(in the rows, 128 means zero)
Each row of numbers stands for one element and depends on some of the facts below. Use the named rows to name the rest.

Some facts about the elements:
(skoplal, Ω, groni); (debivik, Ω, bataklam); (kisote, Ω, meplu); (butrugem, Ω, febroklun)
(vabek, Ω, pazek); (groni, Ω, rupli); (doklim, Ω, debivik); (paflal, Ω, drudris)
(kestak, Ω, taska); (flerak, Ω, trulo); (plezas, Ω, bopem); (tubrar, Ω, duflus)
(pazek, Ω, kisote); (skesi, Ω, fusem); (sadur, Ω, datrul); (rinal, Ω, griska)
(lipones, Ω, drimak); (drimak, Ω, kuflar); (tilu, Ω, fulom); (sorar, Ω, stuvol)
(driste, Ω, tigrul); (griflon, Ω, gavak); (fosikas, Ω, sedrom); (ponak, Ω, brakler)
(drudris, Ω, zarasti); (skogras, Ω, mogre); (peda, Ω, fugrom); (zarasti, Ω, gredemir)
(pleper, Ω, briplu); (kludrabrar, Ω, klikir); (bedrom, Ω, grotrul); (saneklo, Ω, tredra)
(stuplen, Ω, mevizo); (briza, Ω, doklim); (grotrul, Ω, neklir); (fluvi, Ω, saneklo)
(fuledrom, Ω, dropira); (skotus, Ω, skogras); (flipal, Ω, pleper); (mevizo, Ω, briza)
(klaveves, Ω, peda); (drebo, Ω, vifo); (grivadrol, Ω, fosikas); (vusar, Ω, bistam)
(gatol, Ω, drusin); (bretrik, Ω, sukol); (mipes, Ω, vepafa); (nifam, Ω, puflan)
(kugrir, Ω, zosko); (kleklos, Ω, bretrik); (rivuklu, Ω, graflamar); (luskas, Ω, skego)
(sinak, Ω, stodum); (goplim, Ω, boripo); (kubro, Ω, flipal); (meplu, Ω, driste)
(neklir, Ω, kedir); (taska, Ω, brokil); (klokoram, Ω, nifam); (skego, Ω, flikle)
(skigi, Ω, teskedun); (sedrom, Ω, kubro); (vepafa, Ω, kopa); (mogre, Ω, tubrar)
(muske, Ω, gotek); (pebul, Ω, sinak); (plogetrin, Ω, klokoram); (delel, Ω, grivadrol)
(rupli, Ω, laskin); (klesak, Ω, suza); (febroklun, Ω, bedrom); (klikir, Ω, skigi)
(stuvol, Ω, siple); (flikle, Ω, kleklos); (nafegum, Ω, klaveves); (brokil, Ω, sorar)
(bopem, Ω, raplese); (griska, Ω, klubrum); (datrul, Ω, rorom); (brakler, Ω, rinal)
(suza, Ω, kugrir); (triko, Ω, luflo); (bufo, Ω, drebo); (duflus, Ω, bufo)
(fugrom, Ω, goplim); (siple, Ω, stuplen); (klubrum, Ω, kludrabrar); (teskedun, Ω, muskir)
(briplu, Ω, rivuklu); (flimas, Ω, plupen); (vifo, Ω, butrugem); (kuflar, Ω, flimas)
(puflan, Ω, skoplal); (plabek, Ω, muske); (fulom, Ω, vabek); (bistam, Ω, paflal)
(gotek, Ω, flerak); (graflamar, Ω, sadur); (samo, Ω, triko); (kopa, Ω, fuledrom)
(trulo, Ω, skotus); (drusin, Ω, kobril); (tredra, Ω, plabek); (nikul, Ω, klesak)
(skoplal, Δ, g); (debivik, Δ, d); (kisote, Δ, g); (butrugem, Δ, g)
(vabek, Δ, g); (teskere, Δ, a); (groni, Δ, f); (gredemir, Δ, g)
(doklim, Δ, b); (paflal, Δ, a); (kestak, Δ, a); (flerak, Δ, f)
(plezas, Δ, g); (tubrar, Δ, a); (pazek, Δ, c); (skesi, Δ, e)
(sadur, Δ, e); (rinal, Δ, e); (lipones, Δ, e); (drimak, Δ, b)
(kobril, Δ, f); (tilu, Δ, g); (sorar, Δ, g); (fafar, Δ, b)
(driste, Δ, b); (griflon, Δ, a); (fosikas, Δ, e); (ponak, Δ, f)
(sukol, Δ, g); (drudris, Δ, d); (skogras, Δ, a); (peda, Δ, c)
(pefa, Δ, c); (zarasti, Δ, a); (tigrul, Δ, c); (bataklam, Δ, f)
(pleper, Δ, a); (kludrabrar, Δ, c); (bedrom, Δ, a); (saneklo, Δ, f)
(stuplen, Δ, e); (briza, Δ, e); (grotrul, Δ, b); (betrir, Δ, g)
(fluvi, Δ, b); (fuledrom, Δ, f); (plupen, Δ, f); (skotus, Δ, d)
(flipal, Δ, a); (mevizo, Δ, f); (klaveves, Δ, b); (drebo, Δ, e)
(fusem, Δ, f); (luflo, Δ, d); (grivadrol, Δ, d); (vusar, Δ, b)
(gatol, Δ, e); (bretrik, Δ, c); (mipes, Δ, f); (nifam, Δ, g)
(kugrir, Δ, b); (rorom, Δ, e); (kleklos, Δ, c); (rivuklu, Δ, b)
(kedir, Δ, e); (luskas, Δ, e); (raplese, Δ, b); (sinak, Δ, g)
(goplim, Δ, f); (kubro, Δ, g); (meplu, Δ, e); (neklir, Δ, e)
(taska, Δ, a); (klokoram, Δ, e); (zosko, Δ, b); (boripo, Δ, f)
(skego, Δ, g); (skigi, Δ, b); (sedrom, Δ, d); (vepafa, Δ, c)
(mogre, Δ, g); (muske, Δ, e); (zigrafle, Δ, f); (muskir, Δ, c)
(pebul, Δ, a); (plogetrin, Δ, f); (delel, Δ, d); (gavak, Δ, g)
(rupli, Δ, b); (klesak, Δ, f); (febroklun, Δ, d); (klikir, Δ, c)
(stuvol, Δ, a); (dropira, Δ, c); (flikle, Δ, e); (nafegum, Δ, c)
(brokil, Δ, g); (bopem, Δ, e); (griska, Δ, b); (datrul, Δ, f)
(brakler, Δ, g); (suza, Δ, b); (triko, Δ, b); (lozibes, Δ, e)
(bufo, Δ, c); (duflus, Δ, e); (fugrom, Δ, d); (siple, Δ, a)
(stodum, Δ, e); (klubrum, Δ, f); (teskedun, Δ, b); (briplu, Δ, a)
(flimas, Δ, f); (vifo, Δ, e); (kuflar, Δ, a); (puflan, Δ, b)
(plabek, Δ, d); (fulom, Δ, a); (bistam, Δ, f); (gotek, Δ, c)
(graflamar, Δ, e); (samo, Δ, a); (kopa, Δ, d); (trulo, Δ, e)
(drusin, Δ, e); (laskin, Δ, g); (tredra, Δ, e); (nikul, Δ, d)
(nekliklil, Δ, d)

Some rows with their names:
[104 213 118  83 156  97 105 108 131 142  87  79 132 137 114  86  95 122
 175 127 178 186 109 104 125 157 124 170 106] -> pazek
[ 88 147 104 113 162 128  73 114 174 128  91 130 102 100 121 150  85 117
 123 153 127  91 103 122 152 141  61 125 156] -> vabek
[108 211 118  86 154  98 112 111 129 143  87  79 132 141 113  84  96 122
 174 126 174 188 110 108 121 157 129 168 108] -> tigrul
[112 116 110 125 140 139 137 130 167 127 104 140 107 113 121 142 105 107
 112 128 100 100 114 150 140 143 101 107 160] -> sinak
[131 117 126 152 155 129 153 120 150 128 137 130 105  77 138 114 103 140
 117 113 115  95 122 152 136 130 123 115 129] -> lozibes
[119 144 141 136 134 132 113 152 130 128 138 109 114 103 162 104 118  79
  93 107 142  99 138 141 119 102 176 132 192] -> mevizo
[158 120 179 130 147 140 138  99 143 113 147 105 134 136 158 117 117 102
 126 115 183 107  78 128 109 105 163  96 172] -> groni
[133 177 130  84 128 104 187 131 119 139 108  99 148 161 111  76 113 103
 163  97 138 189 121 141 115 164 163 148 107] -> nafegum
[141  38 111 180  82 161 102 132  75 100 158 180 216 139  83 122 150 189
 127 106  73  94 191 102 136  92  52 111  76] -> drudris
[141 131 119 162 134 127 153 137 153 145 125 122  93  63 143 159  93 163
 127 121 101  96 125 144  97 137 149 125 132] -> duflus
[144 197 119 108 114 105 173 146 123 159  86  80 123 138 120 116 103 138
 175 112 131 200 123 125  72 166 195 164 114] -> bufo
[133 120  90 101 126 116  99 140 133 147 104 189 191 203 105 142 175  86
 165 163 121 172 171  89 149 182  92 123  94] -> suza
[111 115 112 124 141 138 137 129 166 127 107 141 106 112 122 142 106 105
 113 128 102 101 114 148 140 142 102 107 158] -> plezas
[116 145 192 107 116 125 129 126  82  82 155  68  96 146 159 131 138 172
 106 158 150 179  64 146 134  59 188 182 144] -> briplu
[155 130 122 163 147 129 168 145 142 142 109 114 103  72 140 129  87 173
 117 130  84  95 118 142 105 138 147 127 138] -> neklir
[108 118 120 148 135 125 134 107 168 133 161 141  95  64 141 158 112 126
 133  99 141  95 132 154 125 130 126 110 121] -> tredra
[133 117  92  94 123 115 108 143 132 146 106 192 197 206 103 141 176  82
 162 159 113 167 170  92 152 185  91 123  92] -> vusar
[147 106 110 120 147 136 102 104 140 145 102 167 193 212 115 136 183  93
 179 153 182 193 146  78 131 184  84 110  94] -> puflan

Rows to name:
No name comes twice in this set of rows, the named rows included.
[121 140 152 116 111 120 110 120 154 119 170 132 114 110 155 163 120  83
 127 114 157  91 111 137 114 102 175 108 165]  saneklo
[144 102 146 163 173 145 164  90 153 126 136 116 114  89 143 110 109 145
 130 101 162 109 103 146 123 134 114 100 129]  klokoram
[152 125 174 127 141 137 135 105 143 114 149 109 130 131 156 120 117 101
 124 116 173 104  86 130 113 105 166  98 172]  plogetrin
[139 134 105 139 127 137 148 158 160 145  78 123  98 101 126 169  88 143
 116 148  71 104 112 137  99 151 132 123 167]  butrugem
[ 92 141 105 115 157 131  85 116 173 126  96 131 101 102 121 148  91 115
 122 147 124  93 106 127 149 142  70 122 157]  tilu
[108 185 117  96 109 103 150 115 140 149 126 101 121 135 120 130 121 100
 182  88 177 200 134 133  92 158 177 148 102]  gotek
[109 153  81  93 148 107  28 123 141 148  88 174 179 186 108 151 159  98
 175 189 152 166 159  59 160 180  56 143  92]  driste
[136 109 131 136 150 125 177 128 143 123 141 140 124  89 132 113  99 134
 113 107  97  84 121 161 141 137 119 110 127]  flikle
[146 147 144 132 122 121 122 120 137 136 152 124  84 119 144 117 137 101
 110 130 144  84 118 128 130 106 175  94 153]  ponak
[163  61 101 209  75 164  93 153  72 120 122 153 191 118  91 147 138 232
 133 130  57 106 189  82  91  95  85 127  88]  febroklun
[140 127 108 169 148 127 149 105 146 153 142 132  55  75 126 106 136 147
 112 117 130  87 142 141 145 133 125  92 104]  rinal
[132 114 129 145 154 128 161 122 148 127 141 133 112  82 135 117 102 138
 118 110 112  90 122 155 138 131 121 112 128]  lipones

The same elements again, as new rows of numbers:
Some rows with their names:
[127  89 112 137 108 151 146 106  81  94 164 168 178 116 129 100 117 125
  97 173 143 149 133 116 145 112 118 122 115 130 115 187 121 134 129 110
 125] -> stuvol
[ 97  94 118 124 190 177 157 142  95 117 130 164 120 117 134  88 106 111
 114 177 132 187 139 117 136  91 134 101 183 138 168  93 104 106 142 124
 189] -> ponak
[131  85 107 140 138 151 145 100  78  90 158 160 181 112 135  99 117 122
  96 167 123 141 130 106 156 113 110 125 109 129 115 175 121 137 125  98
 119] -> bedrom
[ 90  86  98 124 161 132 168 149  90  99 161 159 160 145 121  81 100  80
 115 176 113 151 144 151 113  94 134 132 138 119 159 134  94  97 152  94
 152] -> fusem
[124 118 115 118 126 157 144  79  84  84 147 167 161 111 128 114 134  94
  98 163 139 153 120  80 105 157 133 107 115 143 166 152 114 114 113  89
  77] -> trulo
[115 120 101  89  97 204 121 104  94 109 171 137 167 119 138 139 100 101
 103 170 145 128 147 104 108  59  85 147  88 122  83 129 112 145 111  93
 160] -> kisote
[115 131 135  93 113 154 141  73  81  90 147 155 166 118 133 124 121  66
  98 158 150 148 135  88 111 154 118 107 143 136 151 121 115 141 102  89
  59] -> meplu
[ 92  79  82 137 211 138 165 153  85  97 145 157 157 133 134  72 106  84
 113 170 102 151 139 124 139 103 122 137 139 124 173 111  94  94 144  74
 161] -> plupen
[127  91 115 136 107 155 145 104  83  96 163 167 175 114 129 102 117 127
  97 173 144 151 133 116 140 111 120 119 120 131 115 183 123 134 128 113
 124] -> taska
[ 88  96  55 108  60 171 132 137  93 105 178 153 181 124 128 117 101 102
 107 180 170 124 151 122 100  78  99 177  53 118 119 152 108 115 135  75
 171] -> gredemir
[101  81 103 129  74 136 148 122  81 103 157 169 181 116 130  92 106 113
 100 175 173 155 147 125 151 116 118 133 127 127 134 158 124 138 134 108
 130] -> zarasti
[119 113  99  99  42 197 128  99 101 102 203 156 169 130 111 140 110 122
 107 187 148 128 138 140  67  50 115 145  45 118  82 204 108 116 137 119
 153] -> skego
[101  93  68 113 108 191 127 133  92 113 156 174 166 101 136 117 109 104
 111 172 157 155 137  89 123  75 106 151  65 123 132 107 100 108 129 101
 185] -> klikir
[103  70  96 139 152 162 146 142  85 115 140 172 162 111 136  89 103 105
 110 170 133 169 139 109 150  88 120 126 120 130 144 113 105 120 132 110
 169] -> griska
[ 94  84  99 129 197 156 161 145  90 109 138 160 139 124 134  80 104  96
 114 173 113 169 140 123 142  95 128 121 165 130 168 100  99  99 144 100
 173] -> klubrum
[106 120 117 104 100 147 145  90  84  91 146 164 165 117 129 112 125  77
  99 163 164 153 134  87 109 161 128 113 133 139 169 129 117 125 111  87
  73] -> graflamar
[119 141 125 100 119 155 145  87  81  92 146 157 165 119 135 119 125  76
  91 161 167 147 137  81 101 171 122 107 150 145 153 128 126 140  95  77
  86] -> drusin
[112  93  93 134 201 135 170 144  85  90 168 151 166 148 122  81 110  85
 106 175  92 137 137 142 106 101 129 132 127 125 144 154  99  97 141  73
 156] -> bataklam

Name these rows:
No name comes twice in this set of rows, the named rows included.
[116 105  80 105  49 174 131 106  95  91 209 150 187 138 110 131 108 107
 108 183 132 109 136 145  73  57 109 164  20 110  82 215 101 110 140  93
 138]  sukol
[143  85 123 147 147 177 139  84  82  93 154 169 160  98 134 104 125 143
 101 168 112 163 118  95 160  96 116 104 113 134 113 180 116 130 128 126
 123]  samo
[132  98 129 133 101 172 141  98  86 103 158 169 161 107 128 107 118 139
  97 176 156 166 133 113 138 106 125 103 140 137 112 177 128 140 126 134
 141]  kestak
[ 97  80  52 119 114 171 131 140  88 104 161 169 184 109 135 110 108  90
 112 169 144 138 138  91 131  81  99 167  43 116 136 118  94 104 130  78
 167]  muskir
[ 91 113  83 120 154 123 176 180  84 104 164 150 168 157 124  80 102  80
  96 184 160 138 162 156  83 131 141 138 167 135 148 138 118 111 131  61
 201]  boripo
[149 149 128 106 144 146 149  69  77  71 173 144 186 137 126 126 135  72
  84 159 113 118 125  91  78 168 123 112 112 140 118 181 119 137  90  58
  59]  stodum
[121 129  52 114 139 189 133 146  85 101 172 135 179 123 146 118 112 113
  84 174 166 109 152  87  94 107  89 169  82 140  92 143 129 134  96  35
 217]  gavak
[118 116  89  92 119 177 129 121  89 103 176 150 191 124 135 130 103  71
 102 165 133 122 145 102 108  78  90 157  66 116  88 119 101 139 106  76
 152]  tigrul
[106 131  72  99  55 181 139 162  92 119 176 168 174 124 125 125 109 105
  93 187 213 141 160 116  64 107 126 150  97 137 107 140 125 125 111  87
 226]  peda
[123 133 152 100  51 166 145  63  92  91 170 175 152 123 107 131 131 102
 102 177 161 163 123 118  63 138 156  87 122 139 147 189 115 117 125 137
  68]  luskas
[114 119 109 116 218 142 167 144  83 100 156 138 164 148 136  92 103  72
  97 169 104 134 148 130 111 113 117 126 170 131 128 118 110 126 116  63
 171]  kobril
[139 125 114 132 148 170 145 124  77 104 144 154 166 109 147 102 120 133
  78 171 177 153 148  89 137 147 112 110 180 155 105 148 147 162  92  87
 186]  griflon
[121 148 141  95 114 172 142  81  85  98 140 160 150 113 135 127 127  88
  90 165 175 160 136  79  93 164 130  93 169 152 153 121 129 143  92  96
 102]  gatol

Now the same elements, written a new way:
Known rows:
[152  99 161 127  90  89 133  98 107 125  94  86 134 136 116 116  93  97
 130 107 151 125 124 155 137 123 144 157  97 157 184 138 124] -> vusar
[119 161 187 116 145 191 157 128 161  84 137 193 148 117 115 110  93 147
 131 103 116 127 117 155 104 124 145 106 162 131  34 106 124] -> plezas
[145 157 104 108 141 113 131 100 171 101 129 123 135 132 119 124 153 103
 119 166 119 134 104 148  77 132 118 148 148 129  96 145  86] -> goplim
[157 108 184 147 112 131 122 116 111 133  90  94 139 152 132 132 118  97
 126 124 142 123 130 143 178 122 137 156 104 146 146 134 129] -> doklim
[ 90 138 155 127 131 155 151 127 107 146 141 110 111 138 101 160  56 137
 142 118 120 149 157 102 114 144 161 105  90 152 107 117 130] -> gatol
[ 94 114 118 116 107  97 146 119 113 134 177 121 113 128 118 117  97 120
 146  93 134 132 147 100 106 132 140 116  85 163 169 113 138] -> skesi
[147 147 134 100 137 123 131 142 141  84 134 150 128  77 148  98 133 136
 128  80 119 119 122 135  77 124 125 114 178 119  88 117 132] -> skoplal
[149 141 115 102 122 103 134 125 127  93 147 122 142 127 131 108 163 110
 123 116 122 134 102 148  91 124 120 124 157 123 115 149 108] -> bistam
[128 159 102 108 136 107 131 149 128 106 103 153 128  95 149 145 111 148
 122 118 118 135 133 133  61 128 130 106 195 122  92 134 144] -> vabek
[113 157 117 108 128 100 137 126 139  98 148 179 146 115 145 118 122 136
 128  97 121 127 122 132  83 122 127 104 174 142  99 125 135] -> brakler
[114 139 124 136 138 117 113 129 102 150 133 138 129 122 111 126 136 148
 129 136 125 146 141 121 137 129 129 127 143 114 127 129 113] -> briplu
[119 120 133 128 122 135 126 132 111 132 134 164 127 103  95  88 122 156
 133 111 137 138 132 145 126 124 131 129 135 109 152 120 120] -> kestak
[128 130 111 133 130 110 114 157  84 143 104 130 116 102 117 125 141 150
 131 132 132 152 150 128 108 127 127 123 155 103 142 131 127] -> fulom
[ 97 114 110 142 129 142 127 135 139 148 147 135 109 126 134 135 120 133
 136 133 132 115 146 102 149 132 125 126 105 129 154 110 150] -> drebo
[130 117 153 155 115 115 121  85 138 154  87 117 145 172 122 159 104 100
 122 171 145 122 128 147 177 124 136 165 100 157 153 141 120] -> kugrir
[146 113 121 124 136 138 124 110 187 142 139 100 121 113 126 158 185 134
 129 145  91 116 115  98  86 127 111 126  73 107  78 104 125] -> dropira
[135 128 159 160 123 114 111  91 138 159  91 104 147 179 136 164 123  89
 120 175 139 120 131 133 187 125 131 169 103 158 139 140 119] -> zosko
[142 114 109 127 123 115 124 155 129 153 111  89 115 116 146 196 181 147
 125 147  95 136 136  89  64 125 117  99 101 103  86 124 153] -> tigrul

Name these rows:
No name comes twice in this set of rows, the named rows included.
[155 155 137 108 148 124 118 146 140  87 140 135 129  87 163 106 153 125
 126  87 110 119 125 122  93 124 118 118 177 120  73 117 129]  laskin
[129 113 125 127 116 109 126 129 137 147 158 115 137 143 145 173 197 136
 131 132  94 129 124  83  92 118 115 101  80 127  85 115 141]  muskir
[133 146 107 127 143 121 130 111 142 111 112 100 112 151 118  89 101  93
 130 170 153 134 132 134 161 142 128 173 108 171 163 136  90]  fugrom
[138  91 153 143  93 127 136 108 118 136  73 123 138 145 111 132  79 120
 125 131 161 119 121 173 160 120 142 150 112 139 187 139 141]  fluvi
[ 97 144 157 132 140 155 141 130 106 152 148 102 112 144 116 170  80 131
 141 122 113 149 161  88 126 144 156 108  91 153  94 115 129]  drusin
[112 131 116 129 122 136 148 135  97 116 100 125 123 159 109 105  68 127
 128 141 164 142 130 151 171 139 143 139 125 162 185 148 121]  delel
[110 116 106 134 127 125 127 161 107 146 119 109  93 110 137 156 114 133
 136 133 128 134 163  97 108 136 134 121 115 131 152 118 155]  meplu
[130 120  94 139 143 151 113 153 118 156  70 141 107  77  99 131 110 183
 121 149 135 136 136 149 127 133 125 129 169  61 156 133 135]  pebul
[134 152  91 120 157 145 119 150 158 121  73 155 119  79 145 155  96 169
 112 140 120 118 124 146  89 134 123 114 211  79  92 136 148]  sinak
[154 151 139 124 145 142 122 141 129 102 146 125 147 146 149 126 188 109
 117 135 116 130 107 139 132 122 113 124 163 113  77 145 112]  bataklam

